Below are the code and all the weights of a small trained network. Each question names an input and a target symbol and asks about switching units off, where a switched-off unit gives its printed mean instead of its output.

import numpy as np


def w(rows, s, z=0):
    codes = np.array(rows[::2]) - 128.0
    scale = np.full(codes.shape[1], s)
    scale[-1] = z or s
    return codes * scale


def norm(h):
    return h / np.sqrt((h * h).mean(-1, keepdims=True) + 1e-5)


def f(y):
    return y / 2 * (1 + np.tanh(0.7978845608 * (y + 0.044715 * y**3)))


def softmax(a):
    e = np.exp(a - a.max(-1, keepdims=True))
    return e / e.sum(-1, keepdims=True)


def log_softmax(a):
    a = a - a.max(-1, keepdims=True)
    return a - np.log(np.exp(a).sum(-1, keepdims=True))


def net(x, mask):
    ids = ['ΔΣΨαθμπω'.index(c) for c in x.split()]
    T = len(ids)
    res = E[ids] + P[:T]
    u = 0
    for l in range(2):
        r = norm(res)
        for j in range(2):
            rows = slice(2 * j, 2 * j + 2)
            q, k, v = (r @ M[l][rows].T for M in (Q, K, V))
            z = softmax(np.where(np.tri(T) > 0, q @ k.T / 2**0.5, -1e9)) @ v
            o = O[l][rows]
            res = res + np.where(mask[u + j], z, o[:, -1]) @ o[:, :-1]
        u += 2
        y = f(norm(res) @ A[l][:, :-1].T + A[l][:, -1])
        res = res + np.where(mask[u : u + 16], y, B[l][:, -1]) @ B[l][:, :-1]
        u += 16
    return log_softmax(norm(res)[-1] @ U[:, :-1].T + U[:, -1])


Q, K, V, O, A, B = {}, {}, {}, {}, {}, {}
E = w([
[113,158,3],'Δ',
[103,147,121],'Σ',
[136,156,69],'Ψ',
[124,133,177],'α',
[161,156,207],'θ',
[113,142,115],'μ',
[68,155,99],'π',
[156,179,141],'ω',
],0.035)
P = w([
[185,5,69],'0',
[157,141,143],'1',
[147,153,146],'2',
[139,162,147],'3',
[134,170,150],'4',
[129,176,156],'5',
[121,181,161],'6',
[117,187,159],'7',
[112,192,170],'8',
],0.014)
Q[0] = w([
[9,152,235],'L0H1',
[191,119,158],'L0H1',
[63,66,189],'L0H2',
[192,200,216],'L0H2',
],0.012)
K[0] = w([
[130,250,172],'L0H1',
[225,156,156],'L0H1',
[60,157,191],'L0H2',
[162,229,183],'L0H2',
],0.012)
V[0] = w([
[104,57,85],'L0H1',
[105,183,132],'L0H1',
[90,210,58],'L0H2',
[2,118,169],'L0H2',
],0.01)
O[0] = w([
[195,173,127,30],'L0H1',
[93,70,73,211],'L0H1',
[114,185,119,243],'L0H2',
[254,177,143,4],'L0H2',
],0.0084,0.0041)
A[0] = w([
[168,189,151,7],'L0N1',
[86,145,117,168],'L0N2',
[68,120,135,112],'L0N3',
[158,138,113,110],'L0N4',
[72,91,175,195],'L0N5',
[104,127,132,115],'L0N6',
[203,176,114,85],'L0N7',
[114,119,140,129],'L0N8',
[168,163,157,56],'L0N9',
[101,155,25,181],'L0N10',
[103,4,81,213],'L0N11',
[156,105,165,3],'L0N12',
[195,103,100,172],'L0N13',
[117,138,64,165],'L0N14',
[77,162,103,153],'L0N15',
[222,181,127,17],'L0N16',
],0.016,0.0044)
B[0] = w([
[130,48,120,138],'L0N1',
[215,92,157,191],'L0N2',
[187,143,137,163],'L0N3',
[72,122,164,124],'L0N4',
[172,160,191,167],'L0N5',
[173,110,130,138],'L0N6',
[85,96,202,136],'L0N7',
[162,127,142,130],'L0N8',
[161,103,141,131],'L0N9',
[151,114,208,250],'L0N10',
[115,51,184,153],'L0N11',
[143,158,117,125],'L0N12',
[2,159,141,130],'L0N13',
[156,113,206,189],'L0N14',
[187,103,158,220],'L0N15',
[115,69,204,130],'L0N16',
],0.0083,0.012)
Q[1] = w([
[171,184,134],'L1H1',
[88,117,122],'L1H1',
[254,157,160],'L1H2',
[90,113,167],'L1H2',
],0.027)
K[1] = w([
[80,57,124],'L1H1',
[190,128,128],'L1H1',
[120,205,2],'L1H2',
[19,58,151],'L1H2',
],0.016)
V[1] = w([
[13,66,33],'L1H1',
[114,176,159],'L1H1',
[117,9,67],'L1H2',
[95,124,249],'L1H2',
],0.017)
O[1] = w([
[157,201,248,12],'L1H1',
[221,77,58,108],'L1H1',
[50,78,118,2],'L1H2',
[251,82,191,215],'L1H2',
],0.013,0.0088)
A[1] = w([
[67,142,77,95],'L1N1',
[154,141,104,63],'L1N2',
[161,135,229,81],'L1N3',
[193,126,95,85],'L1N4',
[139,38,172,2],'L1N5',
[184,152,105,133],'L1N6',
[115,177,126,98],'L1N7',
[117,116,82,8],'L1N8',
[144,5,182,18],'L1N9',
[79,129,87,67],'L1N10',
[131,163,196,38],'L1N11',
[124,176,171,37],'L1N12',
[123,96,113,60],'L1N13',
[104,227,111,175],'L1N14',
[99,138,97,16],'L1N15',
[143,18,177,15],'L1N16',
],0.02,0.0042)
B[1] = w([
[218,134,132,165],'L1N1',
[50,181,173,139],'L1N2',
[149,85,31,255],'L1N3',
[40,169,139,220],'L1N4',
[182,90,157,193],'L1N5',
[6,199,179,216],'L1N6',
[178,81,134,141],'L1N7',
[141,141,99,126],'L1N8',
[211,60,214,235],'L1N9',
[182,136,118,149],'L1N10',
[110,82,98,167],'L1N11',
[122,86,131,148],'L1N12',
[129,108,137,122],'L1N13',
[229,25,215,193],'L1N14',
[155,128,120,130],'L1N15',
[176,78,188,220],'L1N16',
],0.012,0.0093)
U = w([
[70,119,186,105],'Δ',
[206,250,128,2],'Σ',
[164,51,148,186],'Ψ',
[118,190,161,50],'α',
[180,145,63,17],'θ',
[200,184,130,186],'μ',
[121,196,95,188],'π',
[108,80,65,181],'ω',
],0.017,0.0043)

Each question gives the input, a string of symbols that net reads in full, and the target symbol t.
The units are the heads (2 rows each of Q, K, V and O) and the neurons (one row each of A and B). Each row of codes is followed by its name. A weight is (code - 128) times the scale printed after its matrix; where a second scale follows, it is the last column's (O, A, B and U).
mask holds one flag per unit, layer by layer, with each layer's heads first. A switched-off unit (its flag False) gives its mean, the last column of its rows in O or B, instead of its output. The means were averaged over made-up inputs and are rounded, as every weight is.
A unit's drop is (log p(t) with every unit on - log p(t) with that unit switched off) / (log p(t) with every unit on - log p(t) with every unit switched off).
The circuit of an input: a set's keep is (log p(t) with only the set's units on - log p(t) with every unit switched off) / (log p(t) with every unit on - log p(t) with every unit switched off). Starting from the 12 units with the biggest drops (on a tie, the unit counted first), units are removed one at a time, each time the one whose removal leaves the highest keep (on an exact tie, the one counted first), for as long as the keep stays at least 0.8.
units of the circuit, in order: the units of the circuit, biggest drop first
unit that matters most: the unit with the biggest drop
top k neurons: the k neurons with the biggest drops, biggest first
top k neurons in layer l: the k neurons of layer l with the biggest drops, biggest first
heads that matter: for each layer, one digit per head in row order, 1 if its drop is at least 0.15 and else 0, layers parted by /
input Σ Δ π, target Σ: top 2 neurons in layer 0 -> [L0N10; L0N14]
input Σ π ω Ψ ω ω, target Σ: heads that matter -> 11 / 00
input π ω π ω μ Σ Δ ω ω, target π: unit that matters most -> L0H1
input ω π Σ Σ Ψ Δ θ, target ω: units of the circuit, in order -> [L1H2; L1H1; L0N10]
input ω π θ μ α Δ ω, target ω: heads that matter -> 01 / 01
input ω Σ π π Δ ω ω α α, target ω: units of the circuit, in order -> [L1H2; L1H1]
input Δ μ Σ ω Ψ Ψ, target Δ: heads that matter -> 00 / 11
input Σ μ ω α Δ ω π Ψ, target Σ: top 3 neurons -> [L0N10; L0N14; L0N13]
input π Ψ Δ ω Σ μ ω, target π: top 2 neurons -> [L0N10; L0N14]
input ω ω π ω, target Σ: top 3 neurons -> [L0N11; L0N10; L0N14]
input π π θ α ω π, target Σ: top 2 neurons in layer 0 -> [L0N11; L0N7]
input μ α Σ Σ μ, target μ: top 2 neurons -> [L0N11; L0N13]
input ω ω Σ μ μ Δ, target ω: top 2 neurons -> [L0N14; L0N10]
input θ π π, target μ: units of the circuit, in order -> [L1H2; L0H2]
input π π ω ω α Σ Δ μ, target π: unit that matters most -> L1H2
input π μ θ Σ ω ω Δ π Ψ, target π: heads that matter -> 10 / 11
input Δ Ψ π π ω, target Δ: heads that matter -> 01 / 11
input Σ Ψ θ ω Δ θ ω μ, target Σ: top 3 neurons in layer 0 -> [L0N10; L0N13; L0N14]
input ω Σ Δ ω Ψ, target ω: heads that matter -> 11 / 01
input ω ω Δ, target ω: heads that matter -> 11 / 01
input Δ ω Ψ ω π ω θ Σ, target Δ: heads that matter -> 00 / 11
input Σ Δ Ψ, target Σ: unit that matters most -> L0H1
input μ α α π Δ Σ, target μ: heads that matter -> 11 / 10
